Below are the code and all the weights of a small trained network. Each question names an input and a target symbol and asks about switching units off, where a switched-off unit gives its printed mean instead of its output.

import numpy as np


def w(rows, s, z=0):
    codes = np.array(rows[::2]) - 128.0
    scale = np.full(codes.shape[1], s)
    scale[-1] = z or s
    return codes * scale


def softmax(a):
    e = np.exp(a - a.max(-1, keepdims=True))
    return e / e.sum(-1, keepdims=True)


def log_softmax(a):
    a = a - a.max(-1, keepdims=True)
    return a - np.log(np.exp(a).sum(-1, keepdims=True))


def net(x, mask):
    ids = ['Λγεηθμσω'.index(c) for c in x.split()]
    T = len(ids)
    res = E[ids] + P[:T]
    u = 0
    for l in range(2):
        r = res
        for j in range(3):
            rows = slice(4 * j, 4 * j + 4)
            q, k, v = (r @ M[l][rows].T for M in (Q, K, V))
            z = softmax(np.where(np.tri(T) > 0, q @ k.T / 4**0.5, -1e9)) @ v
            o = O[l][rows]
            res = res + np.where(mask[u + j], z, o[:, -1]) @ o[:, :-1]
        u += 3
    return log_softmax(res[-1] @ U[:, :-1].T + U[:, -1])


Q, K, V, O = {}, {}, {}, {}
E = w([
[92,169,75,249,38],'Λ',
[84,188,175,103,123],'γ',
[94,144,113,97,132],'ε',
[175,235,148,53,162],'η',
[114,112,100,106,117],'θ',
[152,95,37,136,165],'μ',
[149,69,68,100,111],'σ',
[97,44,161,138,134],'ω',
],0.015)
P = w([
[21,107,95,142,174],'0',
[101,116,91,23,3],'1',
[116,123,73,53,24],'2',
[132,134,66,81,45],'3',
[142,159,69,109,70],'4',
[150,178,69,134,94],'5',
[157,198,65,152,115],'6',
[160,215,63,170,143],'7',
[166,225,57,187,170],'8',
],0.0072)
Q[0] = w([
[159,135,121,144,41],'0.h1',
[131,127,175,118,105],'0.h1',
[89,86,114,97,81],'0.h1',
[94,155,71,114,148],'0.h1',
[136,62,150,130,234],'0.h2',
[46,83,160,177,152],'0.h2',
[79,24,157,156,130],'0.h2',
[176,210,179,84,108],'0.h2',
[169,191,22,76,97],'0.h3',
[118,36,142,115,97],'0.h3',
[152,122,10,106,98],'0.h3',
[94,223,78,132,88],'0.h3',
],0.011)
K[0] = w([
[91,180,144,135,162],'0.h1',
[187,148,178,102,169],'0.h1',
[85,57,129,123,189],'0.h1',
[95,94,47,206,113],'0.h1',
[147,157,102,179,40],'0.h2',
[66,122,79,220,119],'0.h2',
[93,109,82,254,125],'0.h2',
[175,116,115,56,148],'0.h2',
[82,141,36,212,90],'0.h3',
[189,99,143,125,195],'0.h3',
[175,143,9,219,116],'0.h3',
[54,208,104,183,40],'0.h3',
],0.0093)
V[0] = w([
[151,84,57,149,36],'0.h1',
[68,112,96,160,31],'0.h1',
[204,121,96,137,183],'0.h1',
[74,149,106,164,43],'0.h1',
[146,90,144,148,246],'0.h2',
[128,196,145,208,95],'0.h2',
[129,136,178,195,74],'0.h2',
[93,69,91,145,81],'0.h2',
[225,76,106,156,253],'0.h3',
[115,149,124,212,125],'0.h3',
[89,109,123,233,29],'0.h3',
[88,254,114,141,140],'0.h3',
],0.0091)
O[0] = w([
[170,177,170,132,2,173],'0.h1',
[84,142,158,96,22,178],'0.h1',
[202,155,95,161,156,105],'0.h1',
[65,101,136,134,20,179],'0.h1',
[89,69,30,42,161,45],'0.h2',
[171,60,206,97,101,105],'0.h2',
[173,115,161,97,146,50],'0.h2',
[162,152,104,166,191,63],'0.h2',
[105,111,69,30,105,2],'0.h3',
[135,24,147,144,148,157],'0.h3',
[200,56,156,174,163,227],'0.h3',
[96,96,187,171,95,195],'0.h3',
],0.0076,0.0078)
Q[1] = w([
[97,145,170,131,75],'1.h1',
[196,183,88,119,158],'1.h1',
[75,101,108,85,102],'1.h1',
[19,190,128,110,116],'1.h1',
[243,84,113,164,110],'1.h2',
[106,215,71,2,178],'1.h2',
[142,120,90,101,176],'1.h2',
[152,125,161,106,72],'1.h2',
[112,127,103,111,41],'1.h3',
[102,125,172,129,131],'1.h3',
[100,74,165,163,72],'1.h3',
[149,143,158,129,67],'1.h3',
],0.012)
K[1] = w([
[122,105,74,207,140],'1.h1',
[227,136,175,75,187],'1.h1',
[146,110,69,123,28],'1.h1',
[202,90,135,246,73],'1.h1',
[136,83,45,132,115],'1.h2',
[191,185,167,112,130],'1.h2',
[175,124,141,72,132],'1.h2',
[92,145,108,130,110],'1.h2',
[125,99,94,132,56],'1.h3',
[94,148,150,140,125],'1.h3',
[63,111,117,121,108],'1.h3',
[99,82,103,167,140],'1.h3',
],0.011)
V[1] = w([
[214,215,68,169,122],'1.h1',
[79,220,56,111,30],'1.h1',
[105,87,29,133,163],'1.h1',
[162,207,195,56,88],'1.h1',
[128,40,53,38,109],'1.h2',
[117,139,115,64,82],'1.h2',
[199,46,77,115,145],'1.h2',
[193,2,211,153,102],'1.h2',
[97,132,67,6,220],'1.h3',
[44,149,174,87,158],'1.h3',
[47,98,76,126,110],'1.h3',
[74,104,101,112,27],'1.h3',
],0.0079)
O[1] = w([
[155,73,205,182,238,139],'1.h1',
[77,77,61,146,188,251],'1.h1',
[166,19,105,79,119,126],'1.h1',
[104,213,103,254,146,148],'1.h1',
[122,211,252,215,111,54],'1.h2',
[24,224,148,151,112,134],'1.h2',
[227,159,190,175,111,38],'1.h2',
[236,198,110,106,194,85],'1.h2',
[205,99,165,129,78,18],'1.h3',
[193,154,112,123,106,126],'1.h3',
[114,84,61,106,39,177],'1.h3',
[95,171,49,92,64,210],'1.h3',
],0.0069,0.012)
U = w([
[73,58,70,2,103,140],'Λ',
[87,148,98,148,109,254],'γ',
[111,202,122,168,147,201],'ε',
[77,122,155,175,226,40],'η',
[136,139,146,103,75,48],'θ',
[183,143,80,94,77,28],'μ',
[111,92,167,124,129,44],'σ',
[157,62,94,99,214,178],'ω',
],0.0066,0.0033)

Each question gives the input, a string of symbols that net reads in full, and the target symbol t.
The units are the heads (4 rows each of Q, K, V and O). Each row of codes is followed by its name. A weight is (code - 128) times the scale printed after its matrix; where a second scale follows, it is the last column's (O and U).
mask holds one flag per head, layer by layer. A switched-off head (its flag False) gives its mean, the last column of its rows in O, instead of its output. The means were averaged over made-up inputs and are rounded, as every weight is.
A unit's drop is (log p(t) with every unit on - log p(t) with that unit switched off) / (log p(t) with every unit on - log p(t) with every unit switched off).
The circuit of an input: a set's keep is (log p(t) with only the set's units on - log p(t) with every unit switched off) / (log p(t) with every unit on - log p(t) with every unit switched off). Starting from all 6 units, units are removed one at a time, each time the one whose removal leaves the highest keep (on an exact tie, the one counted first), for as long as the keep stays at least 0.8.
units of the circuit, in order: the units of the circuit, biggest drop first
unit that matters most: the unit with the biggest drop
which heads matter: for each layer, one digit per head in row order, 1 if its drop is at least 0.15 and else 0, layers parted by /
input η γ ε ω ω Λ η γ, target ω: which heads matter -> 001 / 010
input η η η γ σ η ε η, target η: which heads matter -> 101 / 101
input η Λ η η θ γ θ θ, target ω: unit that matters most -> 0.h3
input η Λ η η ε γ η, target ω: which heads matter -> 101 / 010
input η η ε σ η Λ η ω, target ω: units of the circuit, in order -> (0.h2, 1.h2, 0.h3)
input σ μ γ γ σ ω γ μ η, target Λ: units of the circuit, in order -> (0.h3, 1.h2)
input Λ η γ, target ε: which heads matter -> 111 / 111
input ε η η η η, target η: units of the circuit, in order -> (0.h1, 1.h3)
input γ σ ε γ γ, target ε: units of the circuit, in order -> (1.h1, 0.h3)
input ω Λ η γ γ, target θ: which heads matter -> 011 / 110
input μ η γ γ η Λ γ θ, target σ: units of the circuit, in order -> (0.h3, 1.h2, 0.h2, 1.h1)
input μ ε μ η η η η Λ, target σ: units of the circuit, in order -> (0.h3, 1.h2, 1.h1, 0.h2)
input η η Λ θ μ η ε, target ω: units of the circuit, in order -> (0.h3, 1.h2)
input η η η μ Λ η η μ θ, target ω: units of the circuit, in order -> (0.h3, 0.h1, 1.h2)
input ω σ Λ, target θ: units of the circuit, in order -> (0.h3, 1.h2, 1.h1, 0.h1)
input Λ γ μ η γ μ, target ε: unit that matters most -> 0.h2
input η ω θ ω γ γ η μ, target Λ: which heads matter -> 001 / 000
input μ ε γ Λ, target σ: units of the circuit, in order -> (0.h3, 0.h2, 1.h2, 1.h1)
input σ σ σ σ γ μ γ Λ, target η: which heads matter -> 111 / 101
input η σ σ, target γ: unit that matters most -> 1.h2
